In the rows, zero is written as 128.
[131 124 102 160 159  80 153 190 117 118 190 139 160 124 134 175 155  86
 171 133 148 144 146 133 131 177 122 137 139 152 109 135 137  95 155 144
 134 161  87] : 5
[134 146 129 110 117 175 113  65 180 120 102 163 128 102  75 128 104 164
 118 114 114 148  82 160  54  54 144 145 158 138 170 158 150 105 137  38
 161 111 208] : 10
[120  99 143 113 126 144 123 123 147 143  97  95  87 185 120 127 114 146
 220 137 122  81 123 110 171 145 134 122 100 108 113 113  82 134 143 155
 140 107 146] : 7
[115 216 124 101 121 160 144  52 117  97 152 160 162  68  91 134 143  93
 106 157 116  97 104 152  77  89 131 139 111 173 161 167 136 186 142  68
 141 111 206] : 3
[165 102 117 124 145 110 107 134 127 157 140 115 176 182 127 122 144 147
 187 146 133  76 154 110 183 110 116  92  90 123 167 129 152 122 136 133
  80 136 122] : 6
[135  62 113 147 141 117 118 128 123  99 116  98 105 139 113 109 105 113
 122 122 116 141 107 123 114  94 164 143 146 130 141  67 172 115 149 125
  96 130 114] : 6
[138  89 124 110  81 165 141 105 181 124 121 131 171  98 115 146 145 103
 147 112 136 108 114 156  97 120 128 118 124 137  91 132 101 122 125 121
 150 194 141] : 8
[137 108 137  85  71 197 147 109 174 135 143 151 197 103 160 107 143  86
 129 143 153 131 105 155  95 134 130 123 128 110 161 136  75 155  87 150
 135 146 121] : 4
[182  44  80 177 170 130 152 166 140 149 134  97 141 236 102 154 169 135
 239 127 112 113 146  97 158 167 147 127 129 121 117 107 143  90 143 122
 104 138  93] : 3
[141 127 118 132 134 130  99 144 133 143 163 127 162 180 120 142 146 125
 191 140 153  95 148 110 161 134 115 131  99 150 142 134 106 142 137 156
 141 150 121] : 8
[174  48 148 123 111 111 155 139 168 145 132 113 216 171 137 137 182 118
 216 138 118  76 136 123 163 171 122  58  80 103 109 118 103 107 115 116
  63 171 113] : 6
[138  38 129 130 118 152 125 122 149 116 122 101 135 155 135  96 128 122
 161 132 124 126 107 116 122 109 166 114 128 119 153  79 146 143 129 121
  76 164 129] : 6
[143  99  95 181 129 137 119 142 153 151 112 106  96 149  81 134 101 149
 126 104 112 159 132 138 118 109 107 101 133 108 128 129 152  58 132  85
 131 148 111] : 0
[152 104  96 181 137 132 130 160 140 170 116 122 128 163 126 137 163 121
 127 111 122 152 138 115 145 128  79 103  89 114 130 125 154  71 109 116
  76 137  84] : 9
[137 155 155 152 136 125 159 137 124 112 162 148 236 134 125 151 174  96
 184 120 145 136 131 109 128 208  88 116  75 139 103 129  79 117  84 145
 114 136 109] : 4
[150  84 112 197 175 142 154 173 131 170 123  89 129 241 105 138 149 113
 247 133  99 130 150  68 173 181 118 121  69 116  97  85  95  89 115 149
  82 115  95] : 3
[133 192 148 131 137 123 127  93 126 111 100 141 163 122 104 142 142 160
 122 110 124 116 142 131  92 124  95  90  98 131 101 149 133  95 122  87
 131 130 171] : 1
[ 80 158 138 164 162 101 112 169 102 170 187  89 115 127 132 150 114 121
 168 102 151 152 147 105 159 177  99 107  89 136  88 130  83  89 124 155
 122 150  99] : 7
[149  51 131 120  94 164 156 114 184 166 126 111 208 174 140 145 187 111
 219 115 137  96 138 109 147 183 124  90  83 130  81 132  78 125 109 146
 106 199 121] : 8
[171  73 117 140 177 103 142 194 142 167 172 126 200 183 144 155 186 147
 205 105 144 111 165  96 172 176 103 105 110 120 119 138 126  88 122 134
  88 156  69] : 10
[117 166 140  74  94 169 104 106 141 159 124 140 158  81 143 101 114 160
 108 131 164  99 159 136 118 107  96  81 107 117 175 177  95 165 111 144
 162 148 132] : 0
[107 177 123 187 156 121 131 135 127 125 119 143  79 160  77 139  98  98
 159 160  98 162 112 118 120 118 116 159 100 141 136 104 136  89 147 110
 132  83 163] : 5
[136  90 130  92 104 161 144 107 167 157 109 135 155 140 164 110 143 124
 154 143 138 129 133 120  96 114 135 130 119 123 176 140 112 151 129 141
 140 126 133] : 5
[131  62 143 132 132 133 110 138 117 136 139 134 126 138 144 113 146 172
 145 109 130 125 149 100 115 131 117 109 135 133 134 112 156 136 123 129
 101 151 123] : 2
[146  63 144 158 172  80 130 154 129 157 105  78 125 228 114 162 170 161
 252 112 122  89 154  81 195 211 115  99  78 124  78 113 113  91 141 147
 116 114 100] : 7
[121 121 151 140 140 147 136 113 134 157 177 123 144 168 120 139 176 187
 210  86 129 127 126 111 146 142 106  66  79 156  90 168  83 168 100  62
  90 176 156] : 9
[127 138 160 138 125 135 111 109 123  94 151 150 158 116 105 105 123 157
 173 136 115 122 106 117 123 109 119  77  97 126 157 125 135 137 107  78
  71 153 185] : 6
[130 205 111 105 145  83 126 116  82 160 116 119 179  79 162 141 151 150
  85 108 142  90 198 110 138 136  78 103  96 136 125 164 135 122 113 178
 144 124 105] : 3
[185 103 116 126  95 151 129 144 153 129 160 192 192 124 121 140 164 127
 130 166 130  93 135 148 109 108  92 112 145 107 177 156 180  94 124  89
  94 127 129] : 2
[141  75 126 181 175  63 140 180 108 134 137  66 164 171 125 151 103 111
 169  85 132 151 152  96 139 164 136 145 102 135  70  77  99  66 145 164
 120 132  46] : 6
[138  99 120 154 117 129 143 193 157 121 168 135 132 103 130 141 119  95
 102 110 124 167 120 164  86 120 113  95 140  85  93 117 115  47 111  99
 104 154  70] : 1
[120 190 152  62  83 174 121  71 154 122 102 152 166  92 156 104 135 114
  81 160 144  86 128 153  80  98 121  99 111 114 157 148  98 158 121 126
 140 129 176] : 1
[118 161 133 156 152  93 116 125 106 129  95  96  78 148 100 149  95 159
 135 108 129 136 138 121 129 142 118 148 135 131  88 118 130  80 141 126
 168  96 142] : 7
[160 118 133 135 182  93 130 150 124 157 110 113 181 173 135 140 151 146
 166 105 128 102 174  78 149 143 102 149  84 133 118 111 117 109 139 163
 115  94  83] : 10
[145  85 120 111 106 159 135 121 152 137 142 128  99 143 135 115 147 149
 120 111 117 120 110 143 117  71 129 115 133 125 138 134 130 162 114  78
 111 128 118] : 9
[188 116 112 175 149  48 143 152 120 138 100 109 203 173 114 170 176 134
 127  94 123 118 188  96 135 163  72 133  97 132  79 111 158  49 117 144
 118 117  65] : 8
[116 125 108  88 115 158 119 137 139 150 178 120 158 108 160 135 151  84
 133 152 186 103 130 149 133 147 139 131 151 131 166 146 120 142 147 159
 138 164 114] : 7
[132  87 126 135 127 201 116  89 151 140  74 131 111 189 133  99 183 131
 166 152 141 118 110  96 129 134 135 116  94 152 180 115 160 180 126 125
  86 157 171] : 9
[124 103 160 123  99 164 144 157 148 133 176 156 182 101 147 131 118 108
 151 127 152 138 128 130  77 144 120 133 129 123 108 125  60 112 108 133
 143 157 106] : 2
[124 147 135  98 143  66 113 179 104 133 143 113 140  83 172 147 130 139
 102  93 138  78 186 129 154 130  83  78  96 103  70 131 110 104 127 196
 130 133  51] : 1
[140 125 134 126 149 150 154  95 161 158  89 114 188 158 132 145 174 116
 167 120 139 108 140  98 111 163 122 138  98 156 108 127 128 118 133 138
 113 155 158] : 10
[168  51  78 181 143 111 152 200 140 165 107  83 123 166 124 140 123  97
  94 109 133 145 174 115 141 138 105 136 130 106 109  87 169  44 134 165
 121 131   4] : 0
[111 206 129 168 150 111  91 127 109 138 135 129 134 127  92 142 108  80
 104 146 128 124 141 100 139 113  82 156  62 156 138 107 129 102 136 163
 135  98 120] : 8
[118 116 110 153 193  99 108 178 119 149 160 103 112 168 117 156 118 139
 182 101 144 131 142 109 163 149 142 155 131 152 103 116 110 109 164 150
 151 145 100] : 10
[118  86 127 112 112 142 128 125 139 128 183  97 122 123 140 131 121  91
 116 109 138 125 113 134  99  96 155 163 139 162 100 107  87 179 140 136
 160 149 101] : 8
[123 186 170  84 117 134 130 104 120 124 188 152 175  98 133 127 163 135
 133 151 134  80 129 123 124 116  91  98  96 131 159 166 120 179 108  94
  92  89 154] : 7
[165  48 128 134 117 131 172 136 142 133 179 126 206 126 143 158 189 105
 117 107 127 117 142 123  87 144 116 129 140 144  94 119 160 123 126  96
  84 151  84] : 2
[137  77 112  87  99 132 136 105 153 157 110  88 178  99 161 125 139  96
 124 120 139  75 139 146 141 109 140 103 107 127 115 117 120 139 149 167
 108 184 114] : 6
[136  90 130 149 134 130 136 195 134 149 154 118 136 158 162 132 132 132
 171  98 151 149 142 113 137 153 108 115 103 116  98 121  60 106 103 158
 129 150  53] : 9
[138 117 130  97  86 161 155  76 156  96 172 135 187  83 113 121 135  83
 103 138 115 112  80 172  77  67 155 119 142 142 145 125 134 158 132  54
  92 148 168] : 6
[115 151 140 124 112 137  88 140 119 173 146 143 109 108 141 108  96 133
  98 146 126 107 156 115 133  83  78 121  92 112 166 125 128 116 117 151
 120 103 122] : 2
[175  99 150 128 102 143 180 118 157 101 186 167 217 135 109 140 195 130
 168 119 103 125 104 146 110 141 100  87 123 118 113 145 127 140  69  53
  63 127 134] : 4
[138 158 134 116 154 108 101 158 113 128 177 141 162 147 138 134 153 142
 162 135 150  89 161 127 149 134 104  83  99 121 141 149 111 131 136 129
 113 142 115] : 1
[137  96 124 184 137 125 142 180 139 135 146 115 114 175 112 131 123  86
 161 131 112 158 117 120 148 164 111 142 109 105 102  74 104  86  95 152
 107 110  79] : 4
[136 122 163  98  95 147 118 126 144 147 127 160 150 128 140 119 132 151
 179 152 123  56 151 117 148 119  92  98  82 110 126 136  92 146 116 148
 119 128 148] : 2
[124 127 132  98 120 146 133 123 165 119 123 148 128  71 115 138 116 117
 131 116 122 111 101 161 103 105 131 135 142 119 107 136 100 116 142 114
 149 144 150] : 10
[ 90 231 177  68  84 179  97  62 124 133 170 189 198  50 137 119 115 160
 121 139 158  89 133 134  84  88  88  95  92 158 176 191  88 171 106 106
 162 152 214] : 2
[131 126 147 125 121 136 114 137 130 103 159 146 185 116 139 121 164 101
 134 140 149 111 136  97 114 138 105 125  98 144 151 109 129 156 108 161
 103 153 108] : 8
[146 119 102 122 134  95 105 115 113 137  53  94  66 154 128 124  93 161
  71 101 113 124 147 133 146  89 113 159 148 117 131 102 172 114 130 177
 170  63 103] : 4
[112 169 112  73 105  89 108  98 103 153 109  94 158  45 187 112  97 102
  14 119 154  95 161 147 121  80 120 132 128 129 147 126 136 137 147 195
 146 135 101] : 6
[151  96 154 132 126 175 124 102 135 119 120 159 175 156 125 111 178 125
 155 166 124  92 136  85 103 137 104 122  95 143 184 107 179 157 126 119
  71 129 163] : 2
[102  70 142 146 153 137 109 146 121 131 156  91 116 173 137 115 132 121
 183 105 151 140 136  80 131 154 150 145 110 163 102  78  88 165 128 178
 131 173 100] : 8
[124  92 132 133 123 136 149 158 133 118 185 107 123 133 124 125 120 122
 158 113 132 128 129 132 119 146 138 114 142 127  92 118  77 154 129 116
 137 157  89] : 0
[159  57 124 132 131  98 148 144 134 135 170 101 136 144 134 145 156 155
 130  73 110 136 133 138 137 121 118 106 144 125  82 123 140 136  99 110
 102 126  75] : 4
[129 176 107 159 157 118 131 156 136  90 187 173 167  71  77 176 134  98
 125 119 141 157 100 170  85 131 124 150 166 153 118 148 150  70 150  69
 142 158 148] : 10
[148 145 166 155 136 127 126 129 146 126 152 144 202 167  89 147 138 158
 211 110 132 129 137  96 111 147  88 109  72 140 105 144  75 100  96  99
 132 138 140] : 8
[126  80 103 134 115 166 137 126 153 167 109  94 117 162 144 113 135  56
 117 138 135 140 118 126 140 138 130 154 109 122 142  85 122 129 115 181
 119 125  93] : 4
[149 123 150 126 121 128 130  93 133 102 153 127 140 147  89 115 112 146
 158 138  89  99  98 129 123  67 137 115 105 129 143 115 131 153 128  52
  87  98 173] : 6
[ 97 228 130 145 167 114 116 134  88 112 180 140 183 117 114 170 163  75
 167 167 173  97 138 110 159 200  99 133  90 172 138 153 134 129 153 159
 122 133 150] : 7
[123  78 135 109 119 138 144 139 130 121 179  99 115 159 154 117 134  91
 152 125 127 119 113 124 145 137 153 150 127 135 111  89  80 196 110 158
 127 116  90] : 4
[143  77 109 184 159 108 113 175 113  96 109 113  73 167  90 117 110 166
 142 112 117 149 144 104 132 136 127 127 152 113 126  85 170  98 137 128
 125 122  80] : 0
[ 91 176 154 129 158 120  94 131 101 135 138 104  99 148 120 128  82 138
 171 127 149 127 130 101 136 140 125 155 102 137 134 123  68 134 147 163
 174  81 133] : 7
[ 95 123 144  88 113 165 108  98 138 166 125  99 138 141 167 104 121 114
 148 120 161 125 127 120 134 146 138 135 102 140 147 123  56 184 113 195
 169 138 127] : 4
[112 166 136 171 148 106 165 131 125 112 117 130 129 151 104 158 122 109
 190 133 123 149 127 113 106 179 128 158 112 150  72 113  96  97 138 125
 158 132 159] : 5
[147 171 121 140 131 126  83 127 132 109 150 162 129 167  70 138 112 154
 172 149 124 100 122 127 146  88 106 135 113 136 166 141 135 118 134 100
 150 104 159] : 8
[117 109 123 151 130 137 130 123 118  83 144 134 130 107 116 125 143 105
 121 115 130 162 102 134 103 150 137 140 147 148 132  98 154 146 116 131
 119 144 130] : 4
[ 71 138 145 153 189  76  80 164  65 128 158  75  45 138 133 128  93 161
 153  95 149 144 149  86 159 157 133 142 122 150 109  96 114 142 152 177
 154 116 103] : 7
[125 135 118 153 136  94 116 136 118 121  92  95  47 148  99 145  68 168
 119 103 115 146 125 136 121 112 132 158 167 109  97 112 140  63 144 115
 179  80 128] : 7
[128 151 112 167 125 126 118 154 127 118 120 136  85 143 100 120  94  69
  99 159 106 149 107 138 141 115 109 168 119 103 144  77 133  94 112 159
 125  58 100] : 4
